Below is a small trained network, with its code and all its weights. Each question gives an input and a target symbol and asks what happens when units are switched off, that is, made to give their printed mean instead of their output.

import numpy as np


def w(rows, s, z=0):
    codes = np.array(rows[::2]) - 128.0
    scale = np.full(codes.shape[1], s)
    scale[-1] = z or s
    return codes * scale


def f(y):
    return y / 2 * (1 + np.tanh(0.7978845608 * (y + 0.044715 * y**3)))


def softmax(a):
    e = np.exp(a - a.max(-1, keepdims=True))
    return e / e.sum(-1, keepdims=True)


def log_softmax(a):
    a = a - a.max(-1, keepdims=True)
    return a - np.log(np.exp(a).sum(-1, keepdims=True))


def net(x, mask):
    ids = ['ΘΛΞΨΩαβδεζημτφ'.index(c) for c in x.split()]
    T = len(ids)
    res = E[ids] + P[:T]
    u = 0
    for l in range(2):
        r = res
        for j in range(3):
            rows = slice(4 * j, 4 * j + 4)
            q, k, v = (r @ M[l][rows].T for M in (Q, K, V))
            z = softmax(np.where(np.tri(T) > 0, q @ k.T / 4**0.5, -1e9)) @ v
            o = O[l][rows]
            res = res + np.where(mask[u + j], z, o[:, -1]) @ o[:, :-1]
        u += 3
        y = f(res @ A[l][:, :-1].T + A[l][:, -1])
        res = res + np.where(mask[u : u + 4], y, B[l][:, -1]) @ B[l][:, :-1]
        u += 4
    return log_softmax(res[-1] @ U[:, :-1].T + U[:, -1])


Q, K, V, O, A, B = {}, {}, {}, {}, {}, {}
E = w([
[171,173,122],'Θ',
[135,201,89],'Λ',
[145,115,112],'Ξ',
[129,98,109],'Ψ',
[94,204,29],'Ω',
[142,166,85],'α',
[64,34,94],'β',
[100,83,255],'δ',
[123,91,108],'ε',
[90,62,97],'ζ',
[102,128,73],'η',
[153,130,109],'μ',
[124,102,101],'τ',
[133,151,85],'φ',
],0.016)
P = w([
[195,145,148],'0',
[77,151,139],'1',
[146,87,89],'2',
[93,177,152],'3',
[138,66,85],'4',
[87,193,161],'5',
[130,56,84],'6',
[55,192,165],'7',
[123,57,77],'8',
[81,233,179],'9',
[120,49,78],'10',
[54,252,180],'11',
[127,52,84],'12',
[29,238,189],'13',
],0.013)
Q[0] = w([
[134,144,140],'0.h0',
[105,134,116],'0.h0',
[154,153,141],'0.h0',
[102,155,151],'0.h0',
[68,123,89],'0.h1',
[11,143,166],'0.h1',
[80,201,116],'0.h1',
[39,84,128],'0.h1',
[113,169,189],'0.h2',
[89,52,195],'0.h2',
[199,123,193],'0.h2',
[108,156,215],'0.h2',
],0.012)
K[0] = w([
[130,99,190],'0.h0',
[161,155,163],'0.h0',
[88,131,73],'0.h0',
[108,96,115],'0.h0',
[103,134,81],'0.h1',
[66,175,156],'0.h1',
[63,251,141],'0.h1',
[42,90,166],'0.h1',
[202,94,147],'0.h2',
[57,135,167],'0.h2',
[204,172,220],'0.h2',
[85,149,136],'0.h2',
],0.012)
V[0] = w([
[44,71,133],'0.h0',
[19,188,183],'0.h0',
[121,135,140],'0.h0',
[164,109,148],'0.h0',
[180,2,184],'0.h1',
[133,53,184],'0.h1',
[242,147,90],'0.h1',
[189,157,92],'0.h1',
[204,139,6],'0.h2',
[81,24,240],'0.h2',
[177,134,210],'0.h2',
[79,107,210],'0.h2',
],0.0092)
O[0] = w([
[98,99,151,150],'0.h0',
[110,116,105,131],'0.h0',
[66,199,124,123],'0.h0',
[164,149,87,101],'0.h0',
[255,118,151,3],'0.h1',
[170,140,144,64],'0.h1',
[161,65,116,45],'0.h1',
[22,92,96,100],'0.h1',
[162,231,127,194],'0.h2',
[162,41,166,100],'0.h2',
[52,21,176,7],'0.h2',
[113,192,143,89],'0.h2',
],0.0047,0.0052)
A[0] = w([
[126,124,65,110],'0.n0',
[84,78,63,240],'0.n1',
[108,197,131,254],'0.n2',
[116,167,2,150],'0.n3',
],0.0074,0.0051)
B[0] = w([
[132,2,72,154],'0.n0',
[231,107,197,211],'0.n1',
[112,138,244,244],'0.n2',
[198,13,150,255],'0.n3',
],0.008,0.0089)
Q[1] = w([
[95,96,207],'1.h0',
[140,131,183],'1.h0',
[163,102,101],'1.h0',
[117,136,69],'1.h0',
[134,140,205],'1.h1',
[54,172,150],'1.h1',
[78,138,104],'1.h1',
[108,121,204],'1.h1',
[197,110,58],'1.h2',
[183,103,97],'1.h2',
[219,122,93],'1.h2',
[158,130,249],'1.h2',
],0.013)
K[1] = w([
[129,135,11],'1.h0',
[108,183,53],'1.h0',
[137,169,145],'1.h0',
[145,80,96],'1.h0',
[144,151,159],'1.h1',
[73,202,124],'1.h1',
[61,88,139],'1.h1',
[149,161,173],'1.h1',
[169,88,159],'1.h2',
[129,122,147],'1.h2',
[93,180,93],'1.h2',
[10,121,149],'1.h2',
],0.013)
V[1] = w([
[254,119,147],'1.h0',
[110,107,132],'1.h0',
[97,142,74],'1.h0',
[49,190,200],'1.h0',
[147,64,93],'1.h1',
[132,184,177],'1.h1',
[71,174,48],'1.h1',
[123,185,171],'1.h1',
[25,72,97],'1.h2',
[33,96,236],'1.h2',
[118,242,152],'1.h2',
[105,196,95],'1.h2',
],0.0093)
O[1] = w([
[117,92,207,220],'1.h0',
[80,137,161,129],'1.h0',
[72,164,52,79],'1.h0',
[122,122,152,76],'1.h0',
[94,203,187,149],'1.h1',
[197,122,98,129],'1.h1',
[184,132,254,37],'1.h1',
[176,159,124,121],'1.h1',
[86,89,54,120],'1.h2',
[145,171,25,252],'1.h2',
[170,42,122,125],'1.h2',
[56,26,174,81],'1.h2',
],0.0051,0.012)
A[1] = w([
[158,211,180,6],'1.n0',
[2,229,207,211],'1.n1',
[156,46,246,163],'1.n2',
[163,131,94,192],'1.n3',
],0.0091,0.0016)
B[1] = w([
[53,103,124,137],'1.n0',
[5,103,194,172],'1.n1',
[142,167,111,253],'1.n2',
[136,124,173,190],'1.n3',
],0.018,0.0031)
U = w([
[247,155,127,203],'Θ',
[166,63,65,253],'Λ',
[131,144,142,71],'Ξ',
[126,135,144,56],'Ψ',
[72,93,117,121],'Ω',
[126,137,136,74],'α',
[97,130,147,98],'β',
[105,213,19,66],'δ',
[120,132,137,60],'ε',
[107,132,150,94],'ζ',
[110,130,134,72],'η',
[136,150,145,59],'μ',
[119,140,152,92],'τ',
[122,138,142,84],'φ',
],0.015,0.0051)

Each question gives the input, a string of symbols that net reads in full, and the target symbol t.
The units are the heads (4 rows each of Q, K, V and O) and the neurons (one row each of A and B). Each row of codes is followed by its name. A weight is (code - 128) times the scale printed after its matrix; where a second scale follows, it is the last column's (O, A, B and U).
mask holds one flag per unit, layer by layer, with each layer's heads first. A switched-off unit (its flag False) gives its mean, the last column of its rows in O or B, instead of its output. The means were averaged over made-up inputs and are rounded, as every weight is.
A unit's drop is (log p(t) with every unit on - log p(t) with that unit switched off) / (log p(t) with every unit on - log p(t) with every unit switched off).
The circuit of an input: a set's keep is (log p(t) with only the set's units on - log p(t) with every unit switched off) / (log p(t) with every unit on - log p(t) with every unit switched off). Starting from the 12 units with the biggest drops (on a tie, the unit counted first), units are removed one at a time, each time the one whose removal leaves the highest keep (on an exact tie, the one counted first), for as long as the keep stays at least 0.8.
circuit, biggest first: the units of the circuit, biggest drop first
unit that matters most: the unit with the biggest drop
top k neurons: the k neurons with the biggest drops, biggest first
top k neurons in layer l: the k neurons of layer l with the biggest drops, biggest first
heads that matter: for each layer, one digit per head in row order, 1 if its drop is at least 0.15 and else 0, layers parted by /
input Ω Ξ τ Ξ ε φ Ψ, target Θ: heads that matter : 000 / 001
input Ω δ δ β δ Ω β φ φ ζ α δ μ η, target δ: unit that matters most : 1.h2
input δ α η Ψ ε, target Θ: top 2 neurons : (0.n3 0.n2)
input η β Ω Ξ ζ Λ Ω δ Ω α, target δ: top 4 neurons : (0.n3 0.n2 0.n1 1.n0)
input Ξ Ω β τ ζ Ω μ Ψ, target Ω: circuit, biggest first : (0.h1 1.n1)
input Ω δ Ω δ φ η, target δ: circuit, biggest first : (0.h2 1.h2)
input β Ξ δ δ δ ζ α Ω Ω Ω β Ξ, target Ω: top 2 neurons : (0.n3 1.n1)
input φ α Ω ζ β ζ ζ β ζ ζ Λ Ω φ ε, target Ω: heads that matter : 010 / 000
input η β φ δ Ξ Ψ, target δ: heads that matter : 001 / 011
input η α Ω ζ Ω Λ β η δ η μ δ β φ, target δ: heads that matter : 001 / 011
input τ ζ φ Ω τ δ Ξ, target Θ: heads that matter : 010 / 001
input Λ Ψ η Θ Ξ Ξ ζ ζ ζ ε Θ δ δ τ, target δ: circuit, biggest first : (1.h2 0.h2)
input Ω Λ φ Ω τ α Λ τ η Θ Ψ, target Θ: top 3 neurons : (0.n2 0.n3 1.n1)
input β δ β τ Ω δ φ, target Θ: top 2 neurons : (0.n3 1.n1)
input μ δ μ ε, target δ: unit that matters most : 0.h2
input δ Ω φ η, target Ω: heads that matter : 011 / 000
input Ω η τ δ Ω Θ, target δ: top 2 neurons : (0.n3 0.n1)
input ζ δ Λ Θ, target δ: top 3 neurons : (0.n1 0.n3 1.n0)
input α η Ξ Ψ τ η β, target Θ: circuit, biggest first : (0.h1 1.n2)
input α μ α Θ Λ β, target Θ: unit that matters most : 1.h1
input β ζ Θ Ω Ξ Λ δ, target Θ: top 2 neurons in layer 1 : (1.n2 1.n1)
input ζ η δ Λ Ω τ τ Θ Ω β δ, target Λ: heads that matter : 011 / 011
input Θ α ζ Ω τ φ Ψ Θ φ Ψ Ω δ Ω φ, target δ: top 2 neurons : (0.n3 0.n2)
